Each row has a hidden trait or not; one of two labels after the row says which. A new part has a new trait and new labels.
[-21   3  -4   6   0  -3  -4  -2   0   7  -4 -23   0  11   2  -1  -9   2
 -12   3   1   1   2  -1   3   4   4   3  -2  -9   1   0   4  -2  18  -8
  -5   2  -4  -1  -4  -5  -2   9   5   0  -8  -3   9   3  -2  -9 -13  -8
  -3]  tiko
[ 10  -2  22  -7   1  10 -22   9  -8   6   0  51  -4 -43  -6  -5  -7  -4
  10 -13   1  10   9   3  11  39  10   3  -6 -13  -1   5  -2  10 -27  -3
 -15  -5  17   4   2 -26   4 -25  12  -1   7   1   9   1  -4   4 -25  -5
 -19]  duko
[-30   5   2   8   1   1 -19   4  -6  15  -6 -16  -3   6   0  -6 -14   3
 -16  -5   4   6   7   1   9  24  13  11  -9 -26   1   4   3   1  10 -16
 -15   1  -3   1  -7 -17   0   3  16   1 -12  -9  10   6  -5  -5 -28  -9
 -15]  duko
[-18   7 -26  16   1   9   7   7   1   2  -5 -63  -5  30   6   2  -2   5
 -28   6  -2  -5   4   2  -2  -8   9   4  -2  -2  -1   4  -1  -4  31 -38
  10  -3  -2   2  -5  15  -4  20   4  -2 -30 -16  11   2  -5  -1  18 -12
   7]  tiko
[-26   5  26  13  -3  12 -10 -11 -14  22  20  36   7  -4  -3 -12  -2  -7
 -11 -48   0  -2   1   7   6  -1   7 -23 -12 -26   8   7   6   6  -9 -15
   0   1  16  -8   4  -6  -7 -35   7 -11  22  10   8   6  -1  -2 -31   2
 -11]  tiko
[  5  -4   1 -14   4 -18 -27  12  -1  -2 -20  31  -5 -18  -4   1 -15   6
   2  22   8  14   4  -2   1  29   4  49   1 -15  -5  -5   5   4   0  30
 -25   1  -6   5  -8 -25  11  14  10  12   2  -9   8   1  -4  -8 -29  -9
 -20]  duko
[  8  -5   1 -16   3 -14 -19  12   4  -7 -19  17  -6 -25  -4   3 -11   5
  13  26   6  11   3  -6   3  30   3  32   3  -4  -5  -7   2   2   0  25
 -22   0  -6   6  -6 -23  10  15   7  11  -8  -7   9  -1  -2  -2 -18  -9
 -14]  duko
[-29   2  21   1  -2   3 -16   2  -1  11   0   9  -2 -23  -3  -7  -7  -2
   8 -12   1   9   6  -2  16  38  11 -15  -9 -13   2   7  -1   2  -3 -10
 -11  -1   8   1   0 -30  -2 -13  19   0 -10   8   7   5  -2   7 -22  -5
 -12]  duko
[-30   2  -1   4  -2 -20   3 -18   3   2   1 -20  11  39   2  -2   0   3
 -10   1   4  -6  -8  -4  -8 -30  -7   3   0 -12   5 -11  14  -7  33  16
   0  11 -19  -8  -4   2  -4  18  -3  -4  12   9   5   3   3   4 -12  -2
   2]  tiko
[ 17   0   9  -8   5  10 -27  20 -16  10  -7  54  -9 -35  -6  -4 -16  -1
  -8 -12   4  12  12   9   8  40  15  39  -8 -26  -5   7  -2  13 -30   2
 -22  -8  19   9  -5 -15   9 -20  13   9   7 -17  10   2  -9  -3 -33  -8
 -27]  duko

[-3  0 -2  9 -1  6 -3  7 17  0  1  4 12  2 14 -2]  <15>
[-3  0  0  1  3 10 -2  8  0 -2  2 10 35  1 26  3]  <15>
[-3  4 -4  2  0  1 -9 -4  5 -3 -1  6  8  4 14 -2]  <11>
[-1 -1  0  8  2  0 -2  2 11 -1  0 -2 -6  2 14  1]  <11>
[  0   2  -3   6   0   3  -5   0   5   0  -1   2  -6   3 -12  -2]  <11>
[  2  -3   9 -20   3   2  13  -6  11  -2   4  -3  -4  -2  52   8]  <11>
[-1 -1  7 -6  3  1  6  5 -3 -3  4  5 -2 -2 35  7]  <11>
[-2  0 -1  1  2  6 -2 12 -4  0  1  7 23 -2 -3 -1]  <15>
[-4  0 -2 10 -1  5 -2  5 18 -1  1  2 25  3 29  0]  <15>
[-3  2 -3  8  0  4 -7  7  8 -1 -1 -1 26  5  7  0]  <15>
[-2  3 -1  2  0  5 -4 -3  0  0  0 11 -1  2 15 -2]  <11>
[-4  2 -2  3  1  3 -6  3 14 -2  0  1 26  4 15  0]  <15>
[-3  1 -2  3  1  5 -1  7 10 -2  0  1 13  3 25  2]  <15>
[-1  1 -3 11  0  7  1 12  9  0  0  1 27  3 13  0]  <15>
[-3  1 -2  0  2  7 -3 10  4 -1  1 11 27  0 21  0]  <15>
[-1  2 -3  0  2  3 -4 -3  7 -2 -1  9  2  4 11  0]  <11>
[-4  3 -5 10  1  3 -6  5 11 -2 -2  1 33  5  6 -2]  <15>
[ -5   6  -9  18   2   6 -14   0  12  -3  -2   8  11   8   2  -4]  <11>
[-2  0  2 -4  2  9  1 10 -4 -2  2 10 23 -2 22  3]  <15>
[-2  2  1 -3  2  3 -2  0  6 -3  0  4  3  2 21  2]  <11>
[-1 -1  1  4  0  5  2  8  8  0  3  5 25  1 30  2]  <15>
[-2  0 -1  5  3  0 -2 -1 10 -3  0  1 10  3 23  2]  <11>
[-3  0 -1 -5  1  1 -3 -1 11 -3  0  1 26  3 21  1]  <15>
[ -2   2  -1 -11   3   4   2  -2  12  -3   0   3 -13   4  23   1]  <11>
[-5  3 -4  8  1  7 -7  6 13 -3 -1  4 33  6 25  0]  <15>
[-3  0  1 -4  2  2 -1  1  8 -3  1  1 25  3 29  2]  <15>
[-8  3 -3 11  1  8 -5  4 24 -5  0  7 33  7 54  1]  <15>
[-3  0 -2 10 -1  6 -1  5 17 -1  1  2 22  3 18 -1]  <15>
[-3  1  0  6  1 11  0 10 12 -2  0  2 28  3 32  3]  <15>
[-1  0 -2  7 -1  7 -1  7 13  1  1  5 21  1  8  0]  <15>
[-6  3 -6  9  3 10 -9 10  5 -2  0 13 43  4 21 -1]  <15>
[-2  1 -2  3  1  1 -4  3  8 -2  0 -1 20  3 11  0]  <15>
[-1  2 -1 -3  2  6 -2 -4 10 -2 -1  1  0  5 12  0]  <11>
[-2  1  0 -3  1  0 -2 -3  6 -1  0  0 -7  1 18  2]  <11>
[-4  1 -2  7  2  8 -4 10  9 -1  1  9 30  1 18  0]  <15>

Part 3:
[ 0  2  0  3 -6  5  0 -7  0  5 -2  3 -1  0 -1  1  0 -4 -5  0  5  0 -1 -3
  0]  (63)
[ 17  -5  -8   7 -18  -2  10   9  13  -5  14  20   0  -4 -11   3   6  17
  11   2  12  -4   5   0   5]  (69)
[ 1  1  1  1  2  3  1  2 -2 -5  1  0  1  2 -2  0  0  1 -1  0  1 -2  1  1
  1]  (63)
[  7  -4  -1   0   6   5   3   1  -2 -10   1   5  -2   7  -7   0  -2   0
   0   2   2  -4  -1   1   4]  (69)
[  4  -1  -6   4  -9  -1   4  -2   5   8   2   6   5 -13  13   4   4   2
   8  -9  -7   8  -5 -14 -11]  (69)
[ 0  5 -5 -2  0 -6 -5  2  8 11  8 -6  0 -8  5 -2  2  3 13  0  0 -4 -8 -7
 -4]  (69)
[ 0 -3  1 -1  6 12 -2  4  5 -4 -1  3  0  4  2  0 -1  3  3  1  1 -2 -2  5
  1]  (63)
[ 7 -4 -1 -3  1  1 -2  6  4 -9 -1  1 -1  8 -5  0 -1  5  2  1  0 -3  0  9
  4]  (63)
[  3  -2  -2   3   7 -10   5   3   0   7   5   1  -2   0  -2   0   0   1
  -1  -1   6  -1  -1   5  -2]  (63)
[ 13   3  -6  -1  -3   1   5   4  13  -1   6   3  -3   2  -2  -2   2   8
  14   3   8 -13  -5   2   5]  (69)
[-3 -1  2  2 -5  1  2  0 -5 -4 -3  3 -3  5 -3 -1 -1 -3 -9  1  1  3  2  2
  0]  (69)
[  1   7  -5  -5   0  -1  -5   0   9  15   7 -12   1 -15  15  -2   2   4
  19  -2  -3  -4 -11  -9  -3]  (69)
[-13   4  -3 -25 -50  52 -21 -13  13 -40 -22  12   5  17 -20  -5   0  -4
  18   6  -7   9  15 -16   9]  (63)
[ 3  1  1  0 -1 -5  0 -4 -1  3 -5 -2  1 -7  2  2 -4  5 -2  0 -6  3  3 -3
 -2]  (63)
[  2   2   3  -3  -9   0   1  -3  -5   2 -10  -1   1  -2  -1   0  -4   8
   0   3  -6   2   4   0  -2]  (63)
[ -7  -3   7   0  -2  -2  -2  -1  -5  -1  -5   3   2   3   0   0   0  -7
 -18  -1  -4   9   6   5  -4]  (69)
[ 2  3  0  5 -6 -3  3 -3 -1  3  2 -2  1 10 -6  0  0 -3 -2  0  7 -3  1 -2
  2]  (63)
[ -5  -5  -1  -3   8  -9   7  -6 -13   3 -14  16  -4  18   6  -9  -5 -12
 -11  -4  -7   4  -5   1   0]  (69)
[ -4   1   2   4 -10  -2  -1  -2  -5   6 -12   0  -4  10   9  -4   4   1
  -4   2  -1  -7   5   1  -7]  (63)
[ 11  -4   1  19  37 -52  20  11 -10  35  20  -8  -7 -10  14   4   1   7
 -19  -5  10  -7 -11  16  -6]  (63)
[  1  -3  -3  -7  16  -1   6   5   6 -11  14   6   3  -5 -13   3  -1  -8
   5  -1   3   2  -7   2  11]  (63)
[ -4   2   4  -2  -5 -12  -6   0   1  -5   4  -3  -1  -5   0  -2   3   4
   4   0   6   1   1   3   0]  (69)
[ -1   3  -2  -7 -12  15  -8  -4   1  -9  -5   3   0   3  -8  -2  -1  -3
   6   2  -4   4   4  -6   2]  (63)
[ -1   2  -2 -10 -13  23  -8  -3   4 -15  -7   3   2  12 -10  -2   0  -2
   8   3  -4   3   7  -6   3]  (63)
[ 4  2 -2 -3  1 11  1  2 -5 -8  3 -2 -8  3  6  4  3 -6 -1 -3 -4 -2 -4 -9
  7]  (69)
[ 2 -3 -1 -2  5 -2 -1  4  2 -5 -2 -3  2  4  2  0 -1  2  4  0  0 -1 -1  6
  1]  (63)

Part 4:
[  0  -5  -5  -4   6   5   4  -2   2  -6   0  14   1  -5 -23  -3  -3  -2
   0  -3   2   6  -2  24   5  -3   1  -4   8  -9  -7   4   2  12  -7   6
 -16 -15  -1  -1 -12]  Favo
[  7  -2  13  -2  11  12  14  11  15   6   3   4  28 -20  13 -12 -11   4
   8  30 -31  18  -4 -22 -12  -7 -16  24 -23   4  -7  17   7  23  26  -1
  41   7   8 -23  -3]  Bibin
[ 17  -3  23   3 -10  28 -12   5   5  12   1  11   8 -23  18  -9  -2   5
  13  12 -20   1  -1  -3  -7  -4 -17 -11  -7  10  -7   9  -1  -2  25  -6
  -5 -11  -6 -31  10]  Favo
[  5 -10  20   5   5  21  13   6   5   7   8  -6  24 -39  33  -6 -12   8
   2   5 -19  -4   6   7 -18  14 -26  -2 -23  17  -6   2  12  10  38  -5
  -6  10 -24 -45  18]  Favo
[ 10   1   6   5  -2   3  -2   4   0   6  -4   7   3  -8   0 -11  -1   1
   3   9 -15   0   5   3   8  -2  -2   0   3  11   1   3   2  -2  10  -9
  -8 -12   1 -19  -5]  Bibin
[ -8  -5  -3   6   9 -11   1  -2 -17  -5   1 -21  -3 -13  24   7   4  -1
  -8 -21   0 -12  11   8   6  22  -2   0   4  15  -1 -12   8  -7  16  -5
 -29   8 -25   8  16]  Favo
[ 35   6  14  -1  11  -2   6  -1   3  20 -14  11  13 -16  11 -19  -6  13
   7  36 -37  14   4 -30 -12  -9  -9  14  -7  14  -9  23  -2  17  35 -28
  36  -1  34 -30  -3]  Bibin
[  8   0  13   5   8   5   7  13   7   8   1  -3  24 -20  26 -15  -7   2
   6  25 -34  10   4 -24  -2   0 -12  24 -17  17  -2  10   8  10  33  -8
  27   4  -2 -22   1]  Bibin
[ -1  -3   4   2   4   5   8   6   6   1   3   1  13 -10   3  -6  -7   0
   0   7 -12   3   2   4   0   1  -6   7  -8   5  -1   2   6   7   8   1
   2   0  -6 -16  -3]  Bibin
[ 12   0  10  -1  11   2  14   3   8   9  -3  -1  21 -15  15  -9 -10   8
   2  23 -22  10   1 -19 -15  -2 -12  16 -18   7  -4  12   4  17  24 -11
  32  12  13 -22   3]  Bibin
[  3  -6 -10   0  18  -6  25  -2   4  -6  -3  10  10 -14 -25 -11 -14   2
 -11  -4  -2   1   8  47   6   7  -2   0   5   2  -4  -2  11  21  -3  -3
 -31 -12  -3 -26 -19]  Favo
[ 13   0   8  -1   9   3  11   4   8   8  -3   6  17 -14   6 -11  -8   6
   1  21 -24  11   1 -11  -8  -4 -10  13 -11   7  -4  13   4  16  19  -9
  23   1  11 -23  -4]  Bibin
[  1  -3  13   6  -1  15   1  17  12   4   6   5  21 -15  13 -15  -6  -4
   7  19 -29   8   2  -6   7  -3 -10  16 -13  13   1   4   9   4  19   3
   9  -7 -13 -26  -6]  Bibin
[-11 -10  12  -2   1  26  15  12  23  -4  15   8  27 -18  -2  -6 -16  -1
   5  11  -7   7  -8  15 -11  -4 -17   7 -24  -7  -2   5   9  18   4  19
  11   2 -16 -31  -6]  Bibin
[ 29   4  19   1   2  12   4   5  11  18  -7  14  21 -18   9 -19  -9  10
  10  34 -36  14   2 -21 -11 -12 -13   9 -13  12  -5  19   0  14  30 -18
  31  -5  22 -40  -5]  Bibin
[ 21 -11  13  -6   8  22   0 -10  -6   1  -3  21   0 -33 -10  -4  -4   9
   7  -8  -6   3  -1  34 -12   5 -19 -25   6  -2 -25  13   2  17  20  -6
 -31 -21  -5 -26   7]  Favo
[  4  -1  11   9   0   5  -3  14   1   6   2  -3  15 -12  19 -14  -2  -2
   4  14 -27   2   8 -10  10   2  -5  14  -8  22   3   1   7  -4  24  -6
   1  -4 -13 -20  -1]  Bibin
[ 12   2   7  -1   7   1   5   3   4   7  -4   4  11  -9   8  -8  -3   4
   4  19 -21   9   1 -16  -6  -5  -6  12  -8   6  -5  12   1  10  18  -9
  22   1  12 -11  -2]  Bibin
[ 25   6  14   8  -5   4   7   6  11  20  -8   6  15  -9   9 -20 -10   9
   2  29 -27   1   9  -9  -2  -7  -7   4  -8  19   8   6   1   0  19 -21
  13  -2  17 -49  -8]  Favo
[ -6  -4  -9  -6  17  -3  24   7  15  -8   3   9  19  -1 -22  -7 -12  -3
  -3  15  -9  18  -4  10   0  -7  -1  25 -10 -11  -3   8   8  29  -7  10
  22  -1  10  -2 -23]  Favo
[ 18   0  13   5   7   5   9   9   7  11  -4   7  22 -21  13 -19  -9   5
   5  26 -35   9   7 -10   0  -2 -11  15 -10  18  -3  11   6  11  29 -15
  14  -5   6 -35  -6]  Bibin
